Here is a tiny trained network, its code and every weight. The questions are about switching its units off for an input and a class, where a switched-off unit gives its printed mean instead of its output.

import numpy as np


def w(rows, s, z=0):
    codes = np.array(rows[::2]) - 128.0
    scale = np.full(codes.shape[1], s)
    scale[-1] = z or s
    return codes * scale


def norm(h):
    return h / np.sqrt((h * h).mean(-1, keepdims=True) + 1e-5)


def f(y):
    return y / 2 * (1 + np.tanh(0.7978845608 * (y + 0.044715 * y**3)))


def log_softmax(a):
    a = a - a.max(-1, keepdims=True)
    return a - np.log(np.exp(a).sum(-1, keepdims=True))


def net(x, mask):
    res = np.array(x, float).reshape(1, 7) / 4 @ E
    u = 0
    for l in range(4):
        y = f(norm(res) @ A[l][:, :-1].T + A[l][:, -1])
        res = res + np.where(mask[u : u + 5], y, B[l][:, -1]) @ B[l][:, :-1]
        u += 5
    return log_softmax(norm(res)[-1] @ U[:, :-1].T + U[:, -1])


A, B = {}, {}
E = w([
[110,149,131,113,144,124,107],'x0',
[55,186,95,161,81,130,197],'x1',
[122,141,128,120,137,123,121],'x2',
[99,45,71,126,131,18,58],'x3',
[117,135,182,161,113,126,106],'x4',
[117,134,131,122,132,130,116],'x5',
[122,173,105,40,2,94,119],'x6',
],0.0081)
A[0] = w([
[135,157,150,164,161,240,160,163],'0.n1',
[184,119,249,1,101,144,167,105],'0.n2',
[168,148,87,155,58,44,91,97],'0.n3',
[142,159,164,34,56,220,131,1],'0.n4',
[151,134,124,18,94,197,130,183],'0.n5',
],0.008,0.005)
B[0] = w([
[122,196,155,85,181,163,167,254],'0.n1',
[120,111,133,141,134,8,146,225],'0.n2',
[34,112,181,66,133,207,125,199],'0.n3',
[119,82,83,126,76,33,99,194],'0.n4',
[148,146,184,167,128,81,137,247],'0.n5',
],0.011,0.0049)
A[1] = w([
[158,229,118,157,33,130,144,94],'1.n1',
[84,90,130,2,12,109,91,3],'1.n2',
[26,129,79,209,142,172,162,162],'1.n3',
[145,140,137,103,128,179,139,36],'1.n4',
[86,170,106,131,118,165,150,132],'1.n5',
],0.009,0.0041)
B[1] = w([
[185,123,81,179,98,146,80,170],'1.n1',
[143,168,144,131,165,176,206,254],'1.n2',
[100,125,183,122,152,5,130,191],'1.n3',
[184,229,105,71,103,142,159,119],'1.n4',
[53,122,98,165,106,94,226,156],'1.n5',
],0.011,0.0067)
A[2] = w([
[205,162,167,80,112,191,105,181],'2.n1',
[151,225,105,213,101,155,165,59],'2.n2',
[200,148,187,58,84,156,152,254],'2.n3',
[157,158,170,74,172,146,118,137],'2.n4',
[60,159,87,152,1,163,162,122],'2.n5',
],0.0098,0.0048)
B[2] = w([
[186,105,164,50,140,2,147,174],'2.n1',
[158,166,99,177,91,137,91,187],'2.n2',
[109,78,200,125,187,88,150,255],'2.n3',
[195,111,142,38,112,194,84,196],'2.n4',
[208,211,75,181,112,178,44,195],'2.n5',
],0.0099,0.0064)
A[3] = w([
[120,39,116,155,150,197,70,159],'3.n1',
[71,205,144,177,115,220,211,5],'3.n2',
[147,63,213,85,156,193,172,30],'3.n3',
[169,166,167,164,195,109,135,47],'3.n4',
[124,81,91,176,157,175,2,106],'3.n5',
],0.0096,0.0017)
B[3] = w([
[152,144,90,174,17,210,149,159],'3.n1',
[26,201,1,40,132,144,201,212],'3.n2',
[195,101,120,113,151,156,26,255],'3.n3',
[60,87,78,111,67,208,113,211],'3.n4',
[145,68,93,145,75,186,133,169],'3.n5',
],0.011,0.006)
U = w([
[219,40,197,43,205,160,78,112],'0',
[86,44,177,161,162,10,166,237],'1',
[70,188,37,116,152,146,191,161],'2',
[201,210,45,220,54,108,92,2],'3',
[197,31,58,174,87,224,64,58],'4',
],0.013,0.0054)

Each question gives the input, the list of numbers given to net, and the class t.
The units are the neurons (one row each of A and B). Each row of codes is followed by its name. A weight is (code - 128) times the scale printed after its matrix; where a second scale follows, it is the last column's (A, B and U).
mask holds one flag per neuron, layer by layer. A switched-off neuron (its flag False) gives its mean, the last column of its row in B, instead of its output. The means were averaged over made-up inputs and are rounded, as every weight is.
A unit's drop is (log p(t) with every unit on - log p(t) with that unit switched off) / (log p(t) with every unit on - log p(t) with every unit switched off).
The circuit of an input: a set's keep is (log p(t) with only the set's units on - log p(t) with every unit switched off) / (log p(t) with every unit on - log p(t) with every unit switched off). Starting from the 12 units with the biggest drops (on a tie, the unit counted first), units are removed one at a time, each time the one whose removal leaves the highest keep (on an exact tie, the one counted first), for as long as the keep stays at least 0.8.
circuit, biggest first: the units of the circuit, biggest drop first
k most important neurons: the k neurons with the biggest drops, biggest first
top k neurons in layer l: the k neurons of layer l with the biggest drops, biggest first
drop of u: that unit's drop, to one decimal
input [2,-6,-5,0,6,4,7], class 1: circuit, biggest first : (0.n2)
input [7,8,3,0,8,4,4], class 3: 2 most important neurons : (1.n1 2.n5)
input [-6,-6,2,1,-8,0,-1], class 4: 2 most important neurons : (0.n1 1.n2)
input [6,0,3,1,-6,2,7], class 0: 2 most important neurons : (1.n5 0.n3)
input [8,6,-3,-8,7,5,2], class 3: 3 most important neurons : (1.n1 2.n5 2.n2)
input [-6,7,1,2,-8,-1,0], class 1: 2 most important neurons : (1.n3 0.n1)
input [-3,1,-5,4,3,-1,7], class 2: 3 most important neurons : (0.n3 3.n2 2.n5)
input [6,1,-5,7,2,2,2], class 2: 2 most important neurons : (2.n1 3.n2)
input [2,2,6,-1,8,-2,-7], class 2: circuit, biggest first : (3.n2 2.n3)
input [1,-3,-5,1,2,-7,-7], class 4: 2 most important neurons : (1.n2 3.n1)
input [-1,-8,1,0,5,5,4], class 1: 2 most important neurons : (0.n2 0.n1)
input [6,8,1,0,3,4,6], class 3: 2 most important neurons : (2.n5 1.n1)
input [-7,-7,2,0,1,-1,1], class 1: top 3 neurons in layer 0 : (0.n2 0.n1 0.n3)
input [-5,1,-7,-7,1,5,4], class 3: circuit, biggest first : (1.n1)
input [4,-4,-1,4,4,1,0], class 4: top 2 neurons in layer 3 : (3.n1 3.n5)
input [1,-7,-5,1,-7,1,-6], class 4: 3 most important neurons : (1.n2 3.n1 0.n1)
input [3,-7,2,1,-1,7,-5], class 4: 3 most important neurons : (1.n2 0.n1 3.n1)
input [-1,5,-6,-3,2,-7,1], class 3: top 2 neurons in layer 1 : (1.n1 1.n2)
input [7,0,-4,-3,-8,6,-2], class 0: top 2 neurons in layer 2 : (2.n4 2.n1)
input [5,1,-3,3,-5,-7,-1], class 1: most important neuron : (3.n2)
input [6,6,-8,3,-8,8,-2], class 1: drop of 1.n3 : 0.9
input [6,0,7,8,1,-2,5], class 0: drop of 1.n2 : 0.8
input [-6,-1,8,-4,4,-4,4], class 1: drop of 2.n3 : 0.0
input [8,-8,4,2,3,8,-5], class 4: top 2 neurons in layer 3 : (3.n1 3.n5)
input [-2,-3,-5,-5,8,-1,2], class 1: drop of 0.n4 : 0.1
